Below is a small trained network, with its code and all its weights. Each question gives an input and a target symbol and asks what happens when units are switched off, that is, made to give their printed mean instead of their output.

import numpy as np


def w(rows, s, z=0):
    codes = np.array(rows[::2]) - 128.0
    scale = np.full(codes.shape[1], s)
    scale[-1] = z or s
    return codes * scale


def f(y):
    return y / 2 * (1 + np.tanh(0.7978845608 * (y + 0.044715 * y**3)))


def softmax(a):
    e = np.exp(a - a.max(-1, keepdims=True))
    return e / e.sum(-1, keepdims=True)


def log_softmax(a):
    a = a - a.max(-1, keepdims=True)
    return a - np.log(np.exp(a).sum(-1, keepdims=True))


def net(x, mask):
    ids = ['αβγδεζηλμξπστψω'.index(c) for c in x.split()]
    T = len(ids)
    res = E[ids] + P[:T]
    u = 0
    for l in range(2):
        q, k, v = (res @ M[l].T for M in (Q, K, V))
        z = softmax(np.where(np.tri(T) > 0, q @ k.T / 3**0.5, -1e9)) @ v
        res = res + np.where(mask[u], z, O[l][:, -1]) @ O[l][:, :-1]
        u += 1
        y = f(res @ A[l][:, :-1].T + A[l][:, -1])
        res = res + np.where(mask[u : u + 16], y, B[l][:, -1]) @ B[l][:, :-1]
        u += 16
    return log_softmax(res[-1] @ U[:, :-1].T + U[:, -1])


Q, K, V, O, A, B = {}, {}, {}, {}, {}, {}
E = w([
[142,140,127,147,107,143,146,121,188],'α',
[164,144,95,207,161,120,206,132,112],'β',
[133,183,99,182,164,91,154,113,194],'γ',
[142,150,124,150,149,203,142,93,122],'δ',
[61,130,130,188,166,80,101,142,201],'ε',
[99,180,120,106,178,89,89,165,100],'ζ',
[90,127,152,113,101,124,182,86,91],'η',
[70,138,111,141,151,1,119,165,143],'λ',
[107,118,105,116,93,61,123,104,198],'μ',
[151,145,40,128,110,126,101,54,118],'ξ',
[159,158,74,174,165,158,109,145,110],'π',
[126,129,119,157,124,76,167,179,71],'σ',
[136,109,93,105,85,153,106,100,76],'τ',
[89,97,132,125,95,135,66,113,160],'ψ',
[90,129,130,157,123,138,78,166,87],'ω',
],0.022)
P = w([
[203,153,126,164,86,118,132,118,135],'0',
[190,129,179,158,205,22,77,9,92],'1',
[147,149,98,147,95,144,149,128,140],'2',
[151,143,153,163,206,41,76,2,112],'3',
[96,144,78,137,106,163,169,140,146],'4',
[112,155,129,156,213,67,96,7,111],'5',
[59,137,48,125,127,176,179,168,161],'6',
[90,161,116,154,229,78,95,20,117],'7',
],0.014)
Q[0] = w([
[164,70,245,54,121,191,129,223,153],'L0H0',
[184,57,204,72,137,143,140,128,130],'L0H0',
[76,194,51,211,152,143,116,61,159],'L0H0',
],0.011)
K[0] = w([
[239,142,255,192,136,50,33,31,105],'L0H0',
[219,138,229,170,129,86,113,52,120],'L0H0',
[57,136,66,95,106,197,171,163,180],'L0H0',
],0.0088)
V[0] = w([
[99,115,95,116,168,99,173,60,6],'L0H0',
[54,81,194,197,181,189,168,83,135],'L0H0',
[117,1,112,209,111,116,133,146,117],'L0H0',
],0.009)
O[0] = w([
[189,175,142,1,203,97,138,181,169,162],'L0H0',
[217,18,98,164,108,58,99,139,70,3],'L0H0',
[163,225,78,60,57,46,51,141,92,179],'L0H0',
],0.009,0.0032)
A[0] = w([
[115,152,154,123,72,189,148,196,112,191],'L0N0',
[174,98,173,152,175,116,75,117,122,99],'L0N1',
[157,162,129,134,122,166,108,112,145,68],'L0N2',
[129,50,186,132,136,137,109,133,112,18],'L0N3',
[202,126,88,145,122,189,136,165,151,82],'L0N4',
[75,122,137,133,102,78,160,173,136,216],'L0N5',
[136,154,118,123,84,198,113,199,100,175],'L0N6',
[118,82,148,147,163,92,115,117,195,211],'L0N7',
[107,90,156,100,176,129,154,74,119,51],'L0N8',
[136,144,123,155,63,88,244,169,154,138],'L0N9',
[176,164,93,128,115,180,126,152,126,93],'L0N10',
[142,142,146,133,76,147,108,142,109,2],'L0N11',
[136,91,111,73,124,134,98,57,147,68],'L0N12',
[125,70,127,100,93,163,141,138,117,123],'L0N13',
[146,110,105,69,25,172,151,106,197,155],'L0N14',
[173,108,157,132,43,145,160,150,131,97],'L0N15',
],0.011,0.0051)
B[0] = w([
[228,92,149,122,133,145,107,187,104,203],'L0N0',
[155,152,138,92,40,92,148,92,61,197],'L0N1',
[113,96,145,147,112,68,157,148,114,161],'L0N2',
[168,187,80,146,134,96,154,132,171,120],'L0N3',
[133,103,150,187,178,118,200,111,113,172],'L0N4',
[132,156,141,128,115,220,61,101,118,255],'L0N5',
[228,65,115,158,121,81,86,162,93,211],'L0N6',
[151,143,119,106,126,185,129,132,8,243],'L0N7',
[156,140,90,159,109,144,51,189,52,179],'L0N8',
[92,214,118,88,102,201,187,77,120,247],'L0N9',
[97,122,150,172,104,48,216,131,94,190],'L0N10',
[148,109,138,136,122,104,100,159,160,114],'L0N11',
[123,169,174,166,190,108,166,184,108,177],'L0N12',
[115,103,142,85,135,178,120,127,119,123],'L0N13',
[127,44,89,103,132,89,138,1,137,191],'L0N14',
[80,103,167,94,157,179,174,199,157,136],'L0N15',
],0.0084,0.0049)
Q[1] = w([
[202,199,107,163,152,128,132,34,9],'L1H0',
[142,163,91,114,119,152,108,139,118],'L1H0',
[109,139,97,111,141,147,148,97,107],'L1H0',
],0.012)
K[1] = w([
[110,96,2,105,134,158,143,182,128],'L1H0',
[121,134,94,108,117,142,118,154,118],'L1H0',
[118,122,91,107,142,147,132,124,122],'L1H0',
],0.015)
V[1] = w([
[191,2,117,97,119,112,171,67,136],'L1H0',
[83,215,74,189,183,80,236,43,153],'L1H0',
[16,113,122,18,139,155,37,74,99],'L1H0',
],0.0043)
O[1] = w([
[181,172,149,144,84,216,101,123,141,115],'L1H0',
[120,89,117,144,152,113,94,218,193,254],'L1H0',
[145,151,255,184,97,79,151,116,128,41],'L1H0',
],0.0098,0.0062)
A[1] = w([
[220,88,138,205,135,140,73,207,114,123],'L1N0',
[173,175,160,85,42,112,158,71,98,77],'L1N1',
[140,91,233,180,174,75,134,97,96,60],'L1N2',
[150,216,125,127,128,186,119,40,140,42],'L1N3',
[183,120,118,147,139,65,82,116,73,62],'L1N4',
[134,34,181,121,139,178,195,144,159,74],'L1N5',
[42,171,189,185,116,182,151,122,186,31],'L1N6',
[113,75,203,48,79,161,219,152,178,100],'L1N7',
[49,159,135,133,137,128,77,108,53,60],'L1N8',
[127,149,172,97,172,135,105,239,187,92],'L1N9',
[150,2,90,126,89,124,146,63,190,128],'L1N10',
[165,161,136,160,210,142,131,176,150,73],'L1N11',
[106,146,136,177,139,122,23,72,147,103],'L1N12',
[130,137,102,49,210,121,156,180,122,76],'L1N13',
[72,140,140,113,82,220,118,145,96,74],'L1N14',
[146,35,148,146,28,35,109,136,120,2],'L1N15',
],0.0083,0.0086)
B[1] = w([
[61,135,128,113,150,48,134,91,62,238],'L1N0',
[91,48,113,86,207,159,140,193,180,217],'L1N1',
[207,118,59,146,133,179,102,161,242,180],'L1N2',
[97,107,95,96,69,83,150,208,127,198],'L1N3',
[147,103,140,77,55,187,143,115,180,219],'L1N4',
[150,205,95,124,138,165,164,55,131,148],'L1N5',
[188,102,89,61,132,116,1,112,61,182],'L1N6',
[111,106,51,105,117,102,171,93,97,147],'L1N7',
[171,119,96,151,166,128,209,98,174,236],'L1N8',
[150,94,162,118,76,168,191,59,159,172],'L1N9',
[177,183,185,167,167,76,105,178,160,206],'L1N10',
[103,63,212,81,95,148,113,118,98,190],'L1N11',
[109,121,168,157,93,130,175,186,118,220],'L1N12',
[109,132,221,161,50,143,82,112,165,255],'L1N13',
[163,153,127,141,129,42,121,118,199,162],'L1N14',
[175,232,104,132,166,187,92,88,111,143],'L1N15',
],0.008,0.0076)
U = w([
[76,166,128,221,31,99,174,84,92,149],'α',
[103,69,109,89,58,67,63,99,178,101],'β',
[84,50,121,148,183,51,126,183,77,175],'γ',
[157,125,102,106,70,120,88,55,29,117],'δ',
[173,166,83,144,61,150,127,35,182,71],'ε',
[154,170,150,169,253,172,189,104,77,151],'ζ',
[244,74,161,57,190,96,109,148,116,86],'η',
[121,127,123,153,184,57,158,145,228,82],'λ',
[169,152,168,191,115,113,36,161,112,87],'μ',
[102,94,216,120,148,182,122,81,119,252],'ξ',
[58,146,51,113,183,215,33,104,167,117],'π',
[83,227,141,83,166,32,115,10,108,213],'σ',
[139,246,132,98,105,139,152,255,86,170],'τ',
[108,83,112,160,59,154,184,174,183,89],'ψ',
[93,84,95,63,133,110,223,65,135,110],'ω',
],0.0048,0.0026)

Each question gives the input, a string of symbols that net reads in full, and the target symbol t.
The units are the heads (3 rows each of Q, K, V and O) and the neurons (one row each of A and B). Each row of codes is followed by its name. A weight is (code - 128) times the scale printed after its matrix; where a second scale follows, it is the last column's (O, A, B and U).
mask holds one flag per unit, layer by layer, with each layer's heads first. A switched-off unit (its flag False) gives its mean, the last column of its rows in O or B, instead of its output. The means were averaged over made-up inputs and are rounded, as every weight is.
A unit's drop is (log p(t) with every unit on - log p(t) with that unit switched off) / (log p(t) with every unit on - log p(t) with every unit switched off).
The circuit of an input: a set's keep is (log p(t) with only the set's units on - log p(t) with every unit switched off) / (log p(t) with every unit on - log p(t) with every unit switched off). Starting from the 12 units with the biggest drops (on a tie, the unit counted first), units are removed one at a time, each time the one whose removal leaves the highest keep (on an exact tie, the one counted first), for as long as the keep stays at least 0.8.
circuit, biggest first: the units of the circuit, biggest drop first
top k neurons: the k neurons with the biggest drops, biggest first
k most important neurons of layer l: the k neurons of layer l with the biggest drops, biggest first
drop when u is switched off: that unit's drop, to one decimal
input σ α ζ η ω, target δ: circuit, biggest first	(L0N6 L1H0 L0H0)
input σ τ σ β, target σ: circuit, biggest first	(L0H0 L1H0 L0N0)
input π σ τ β τ ξ η δ, target η: circuit, biggest first	(L0H0)
input ζ η π η π σ δ μ, target δ: circuit, biggest first	(L0H0 L0N7 L0N1)
input δ σ β α σ σ γ ζ, target γ: circuit, biggest first	(L1H0 L0N9)
input λ δ σ τ β, target ψ: top 3 neurons	(L0N9 L1N13 L0N4)
input λ ω π σ ξ τ, target ξ: top 4 neurons	(L1N9 L1N11 L0N12 L0N14)
input ζ π η δ, target η: circuit, biggest first	(L0H0 L0N1 L1N1)
input λ μ ω τ ψ δ α λ, target α: top 2 neurons	(L1N12 L0N14)
input τ ω ζ ψ τ γ, target τ: top 2 neurons	(L1N3 L0N14)
input π η λ π μ τ α, target ε: top 3 neurons	(L0N9 L1N5 L0N14)
input λ ε σ σ, target σ: top 2 neurons	(L0N0 L0N6)
input σ σ σ ψ ξ π, target ξ: top 3 neurons	(L1N11 L1N9 L0N14)
input ε π τ σ σ δ ψ ζ, target ψ: top neuron	(L1N1)
input δ π ω η ξ ε, target ξ: top 3 neurons	(L1N9 L1N11 L0N7)
input ε μ ξ, target λ: top 2 neurons	(L0N14 L1N10)
input ζ τ μ μ, target μ: top 2 neurons	(L0N14 L1N6)
input ξ μ δ, target ζ: 2 most important neurons of layer 1	(L1N5 L1N10)
input β ψ α, target ε: top 4 neurons	(L0N9 L0N14 L1N5 L0N15)
input ξ ψ γ α, target γ: top neuron	(L0N9)
input μ σ ξ λ μ μ ε, target α: 2 most important neurons of layer 0	(L0N7 L0N5)
input σ τ β δ, target β: top 2 neurons	(L0N9 L1N13)
input δ δ ξ ζ τ σ η, target ω: 2 most important neurons of layer 1	(L1N7 L1N1)
input ε σ δ σ η σ, target η: 2 most important neurons of layer 1	(L1N1 L1N2)
input μ ε σ ξ λ ω ψ σ, target ψ: drop when L1H0 is switched off	0.8
input λ α δ λ β β λ, target σ: drop when L0N5 is switched off	0.4
input σ ε σ γ μ, target β: drop when L0H0 is switched off	0.3
